Here is a tiny trained network, its code and every weight. The questions are about switching its units off for an input and a class, where a switched-off unit gives its printed mean instead of its output.

import numpy as np


def w(rows, s, z=0):
    codes = np.array(rows[::2]) - 128.0
    scale = np.full(codes.shape[1], s)
    scale[-1] = z or s
    return codes * scale


def f(y):
    return y / 2 * (1 + np.tanh(0.7978845608 * (y + 0.044715 * y**3)))


def log_softmax(a):
    a = a - a.max(-1, keepdims=True)
    return a - np.log(np.exp(a).sum(-1, keepdims=True))


def net(x, mask):
    res = np.array(x, float).reshape(1, 4) / 4 @ E
    y = f(res @ A[0][:, :-1].T + A[0][:, -1])
    res = res + np.where(mask, y, B[0][:, -1]) @ B[0][:, :-1]
    return log_softmax(res[-1] @ U[:, :-1].T + U[:, -1])


A, B = {}, {}
E = w([
[248,174,46,172,37,145,214,165,253,67,202,96],'x0',
[114,168,177,141,94,139,150,129,102,111,109,111],'x1',
[153,48,132,254,61,52,114,176,149,222,61,12],'x2',
[97,170,4,132,66,164,70,221,114,92,8,157],'x3',
],0.0087)
A[0] = w([
[210,148,89,144,104,160,180,187,170,90,140,111,105],'N0',
[121,181,122,2,168,251,183,62,108,10,149,253,51],'N1',
[225,175,104,154,87,153,231,115,234,62,189,93,147],'N2',
[101,145,30,103,70,170,55,211,95,77,18,159,4],'N3',
[161,104,207,113,149,91,173,20,123,163,216,104,49],'N4',
[150,56,216,121,174,80,230,77,126,140,202,98,40],'N5',
[19,90,204,86,203,106,54,62,41,181,47,135,143],'N6',
[170,41,151,235,56,47,118,159,108,235,53,29,58],'N7',
],0.0073,0.0039)
B[0] = w([
[93,82,139,71,52,106,141,127,106,114,101,186,193],'N0',
[162,128,49,183,231,167,245,106,59,196,202,70,245],'N1',
[71,19,197,55,39,27,110,104,82,212,38,212,241],'N2',
[144,216,215,204,86,201,49,234,244,20,118,102,211],'N3',
[121,190,135,200,85,225,35,217,173,49,164,94,202],'N4',
[135,250,208,214,123,155,46,143,207,58,93,124,201],'N5',
[44,66,153,17,34,40,109,68,101,163,67,195,248],'N6',
[205,145,33,129,226,169,217,73,3,138,185,54,226],'N7',
],0.0074,0.016)
U = w([
[102,77,145,21,73,50,111,107,115,173,116,223,96],'0',
[161,133,41,160,215,170,255,110,71,169,219,69,7],'1',
[133,183,155,209,111,194,7,197,227,80,165,125,235],'2',
],0.0088,0.0019)

Each question gives the input, the list of numbers given to net, and the class t.
The units are the neurons (one row each of A and B). Each row of codes is followed by its name. A weight is (code - 128) times the scale printed after its matrix; where a second scale follows, it is the last column's (A, B and U).
mask holds one flag per neuron, in row order. A switched-off neuron (its flag False) gives its mean, the last column of its row in B, instead of its output. The means were averaged over made-up inputs and are rounded, as every weight is.
A unit's drop is (log p(t) with every unit on - log p(t) with that unit switched off) / (log p(t) with every unit on - log p(t) with every unit switched off).
The circuit of an input: a set's keep is (log p(t) with only the set's units on - log p(t) with every unit switched off) / (log p(t) with every unit on - log p(t) with every unit switched off). Starting from all 8 units, units are removed one at a time, each time the one whose removal leaves the highest keep (on an exact tie, the one counted first), for as long as the keep stays at least 0.8.
circuit, biggest first: the units of the circuit, biggest drop first
unit that matters most: the unit with the biggest drop
k most important neurons: the k neurons with the biggest drops, biggest first
drop when u is switched off: that unit's drop, to one decimal
input [-3,-5,2,-4], class 2: unit that matters most	N2
input [6,0,-5,-6], class 0: 3 most important neurons	N2; N3; N7
input [-4,4,6,-8], class 2: 3 most important neurons	N5; N4; N1
input [5,5,-5,3], class 0: 3 most important neurons	N2; N7; N0
input [-4,8,-5,-1], class 1: 3 most important neurons	N1; N2; N0
input [-4,-6,-5,-6], class 2: 2 most important neurons	N4; N5
input [5,-8,4,-3], class 0: 2 most important neurons	N2; N1
input [-5,4,6,5], class 1: 2 most important neurons	N7; N2
input [7,-1,8,0], class 1: 2 most important neurons	N7; N6
input [7,8,3,-7], class 0: 3 most important neurons	N2; N3; N0
input [-6,1,7,-7], class 1: 2 most important neurons	N7; N2
input [7,2,0,-8], class 2: 3 most important neurons	N4; N5; N6
input [-4,-6,8,-1], class 1: drop when N7 is switched off	1.9
input [3,4,8,1], class 1: circuit, biggest first	N7
input [-3,7,-5,-8], class 2: drop when N7 is switched off	0.0
input [3,-6,-4,3], class 1: drop when N6 is switched off	1.7
